Below are the code and all the weights of a small trained network. Each question names an input and a class and asks about switching units off, where a switched-off unit gives its printed mean instead of its output.

import numpy as np


def w(rows, s, z=0):
    codes = np.array(rows[::2]) - 128.0
    scale = np.full(codes.shape[1], s)
    scale[-1] = z or s
    return codes * scale


def f(y):
    return np.maximum(y, 0)


def log_softmax(a):
    a = a - a.max(-1, keepdims=True)
    return a - np.log(np.exp(a).sum(-1, keepdims=True))


def net(x, mask):
    res = np.array(x, float).reshape(1, 6) / 4 @ E
    y = f(res @ A[0][:, :-1].T + A[0][:, -1])
    res = res + np.where(mask, y, B[0][:, -1]) @ B[0][:, :-1]
    return log_softmax(res[-1] @ U[:, :-1].T + U[:, -1])


A, B = {}, {}
E = w([
[92,64,23,33,130,108,166,121,81,165],'x0',
[71,152,66,94,234,130,156,25,192,111],'x1',
[198,119,202,48,176,148,164,134,151,254],'x2',
[184,197,148,53,195,219,120,41,74,60],'x3',
[253,136,84,76,125,117,152,188,144,161],'x4',
[107,105,205,24,99,38,157,128,64,74],'x5',
],0.0086)
A[0] = w([
[206,130,132,128,108,152,68,141,138,105,166],'neuron 0',
[158,149,91,145,102,217,110,86,124,81,224],'neuron 1',
[149,118,181,91,178,110,104,107,145,126,184],'neuron 2',
[81,92,111,107,112,31,111,81,117,111,183],'neuron 3',
[151,188,109,136,167,247,108,152,122,141,146],'neuron 4',
[88,139,90,156,145,152,80,108,156,122,189],'neuron 5',
[109,126,127,74,108,78,103,110,100,103,153],'neuron 6',
[190,124,171,96,214,146,162,102,169,172,188],'neuron 7',
[111,130,168,86,112,84,142,147,108,117,190],'neuron 8',
[152,102,89,160,83,92,148,181,144,153,139],'neuron 9',
[161,148,172,120,145,204,113,129,130,159,222],'neuron 10',
[193,197,141,91,135,145,105,142,99,92,176],'neuron 11',
[102,76,144,122,104,90,140,121,107,114,123],'neuron 12',
[177,128,160,110,121,110,154,103,101,94,134],'neuron 13',
[122,123,161,152,134,106,121,123,104,175,120],'neuron 14',
[126,150,102,97,197,185,167,110,177,177,134],'neuron 15',
[92,107,102,173,146,149,121,87,121,87,103],'neuron 16',
[83,80,134,196,107,133,150,174,154,195,253],'neuron 17',
[93,77,118,61,119,120,181,135,143,113,130],'neuron 18',
[91,141,154,83,119,108,134,144,76,98,184],'neuron 19',
[169,94,92,131,78,109,112,178,146,122,168],'neuron 20',
[135,150,171,93,132,89,151,141,145,133,153],'neuron 21',
[112,102,119,114,112,68,134,146,83,109,114],'neuron 22',
[160,154,122,82,146,135,162,115,133,116,133],'neuron 23',
[55,148,102,101,107,74,150,143,88,102,175],'neuron 24',
[140,99,117,167,91,110,101,190,186,187,179],'neuron 25',
[181,125,121,94,186,134,157,66,138,157,189],'neuron 26',
[132,83,129,116,76,76,178,150,136,87,219],'neuron 27',
[141,137,131,180,149,144,110,122,173,112,133],'neuron 28',
[67,132,115,139,106,153,96,101,148,85,158],'neuron 29',
[82,140,77,140,196,145,137,96,135,141,245],'neuron 30',
[161,174,139,121,107,190,112,120,73,119,152],'neuron 31',
],0.012,0.0036)
B[0] = w([
[177,125,157,202,92,165,158,80,135,128,188],'neuron 0',
[161,158,154,116,120,195,129,154,145,2,223],'neuron 1',
[118,152,170,165,192,91,163,173,141,157,196],'neuron 2',
[52,89,107,138,84,89,111,116,119,95,227],'neuron 3',
[154,126,65,112,136,186,166,75,195,18,230],'neuron 4',
[116,241,114,91,184,110,86,159,95,75,204],'neuron 5',
[56,46,146,153,145,57,203,125,143,103,197],'neuron 6',
[138,171,97,105,214,103,144,145,160,164,252],'neuron 7',
[67,104,208,207,95,74,178,152,129,174,203],'neuron 8',
[159,194,57,202,128,97,49,61,45,188,215],'neuron 9',
[168,128,166,89,109,156,196,169,198,140,215],'neuron 10',
[210,89,209,166,145,173,180,124,111,89,204],'neuron 11',
[32,66,132,147,57,117,156,102,142,94,189],'neuron 12',
[162,122,177,211,133,130,168,127,90,117,178],'neuron 13',
[89,143,159,151,46,193,195,158,192,183,161],'neuron 14',
[164,126,12,61,194,113,133,116,213,174,236],'neuron 15',
[93,158,176,91,162,136,100,198,65,47,193],'neuron 16',
[104,165,108,134,85,167,54,132,155,193,243],'neuron 17',
[104,87,85,130,93,57,144,107,151,98,203],'neuron 18',
[51,117,191,159,100,88,178,155,118,113,203],'neuron 19',
[197,133,119,173,111,91,101,26,54,142,204],'neuron 20',
[122,136,171,167,141,83,161,179,95,222,181],'neuron 21',
[105,57,84,151,116,106,172,83,126,99,196],'neuron 22',
[146,109,157,132,135,121,153,110,160,171,189],'neuron 23',
[71,111,130,189,92,67,127,116,114,37,217],'neuron 24',
[163,192,86,186,94,180,66,46,88,218,235],'neuron 25',
[144,119,74,99,186,105,179,159,142,157,235],'neuron 26',
[99,62,105,202,34,39,118,109,85,144,218],'neuron 27',
[135,128,120,103,141,171,105,150,154,139,188],'neuron 28',
[83,157,146,96,123,134,45,201,70,34,199],'neuron 29',
[129,147,61,70,170,137,70,186,158,74,233],'neuron 30',
[193,132,172,146,102,165,141,131,145,81,194],'neuron 31',
],0.0066,0.013)
U = w([
[171,158,97,158,99,85,42,23,35,190,135],'0',
[72,190,168,85,157,104,38,218,67,34,254],'1',
[60,52,142,137,58,55,187,80,98,75,76],'2',
[220,130,172,117,93,203,213,85,157,51,76],'3',
[100,156,176,130,44,203,95,141,170,237,145],'4',
[138,133,255,136,166,61,205,177,81,170,27],'5',
[151,146,71,46,199,103,146,108,199,164,188],'6',
],0.0087,0.00087)

Each question gives the input, the list of numbers given to net, and the class t.
The units are the neurons (one row each of A and B). Each row of codes is followed by its name. A weight is (code - 128) times the scale printed after its matrix; where a second scale follows, it is the last column's (A, B and U).
mask holds one flag per neuron, in row order. A switched-off neuron (its flag False) gives its mean, the last column of its row in B, instead of its output. The means were averaged over made-up inputs and are rounded, as every weight is.
A unit's drop is (log p(t) with every unit on - log p(t) with that unit switched off) / (log p(t) with every unit on - log p(t) with every unit switched off).
The circuit of an input: a set's keep is (log p(t) with only the set's units on - log p(t) with every unit switched off) / (log p(t) with every unit on - log p(t) with every unit switched off). Starting from the 12 units with the biggest drops (on a tie, the unit counted first), units are removed one at a time, each time the one whose removal leaves the highest keep (on an exact tie, the one counted first), for as long as the keep stays at least 0.8.
circuit, biggest first: the units of the circuit, biggest drop first
k most important neurons: the k neurons with the biggest drops, biggest first
drop when u is switched off: that unit's drop, to one decimal
input [5,-6,7,-4,5,6], class 0: circuit, biggest first => (neuron 9)
input [0,-8,8,1,8,-5], class 3: 3 most important neurons => (neuron 10; neuron 4; neuron 11)
input [4,-3,-1,4,-1,0], class 3: circuit, biggest first => (neuron 27; neuron 3; neuron 31)
input [1,-2,-7,4,2,-5], class 3: 2 most important neurons => (neuron 4; neuron 0)
input [6,-4,4,2,3,4], class 5: 3 most important neurons => (neuron 4; neuron 21; neuron 3)
input [-5,2,-8,6,1,-6], class 1: 3 most important neurons => (neuron 29; neuron 5; neuron 16)
input [-6,1,1,7,-7,3], class 3: 3 most important neurons => (neuron 11; neuron 31; neuron 10)
input [-5,4,5,6,-5,-7], class 6: 2 most important neurons => (neuron 15; neuron 7)
input [-8,5,-3,-2,4,3], class 1: 2 most important neurons => (neuron 10; neuron 8)
input [3,-5,4,8,-7,2], class 5: 2 most important neurons => (neuron 19; neuron 2)
input [-6,0,-8,0,2,3], class 1: 3 most important neurons => (neuron 29; neuron 16; neuron 18)
input [3,-8,4,-3,-7,0], class 4: 2 most important neurons => (neuron 14; neuron 17)
input [1,-3,0,0,-7,0], class 1: 3 most important neurons => (neuron 29; neuron 27; neuron 18)
input [2,-7,-3,5,-7,-7], class 1: circuit, biggest first => (neuron 29)
input [-8,7,3,7,-3,5], class 5: drop when neuron 25 is switched off => 0.2
input [-3,5,4,-3,-8,-4], class 1: drop when neuron 29 is switched off => 0.4
input [-7,0,-8,-6,2,-7], class 0: drop when neuron 25 is switched off => 0.9
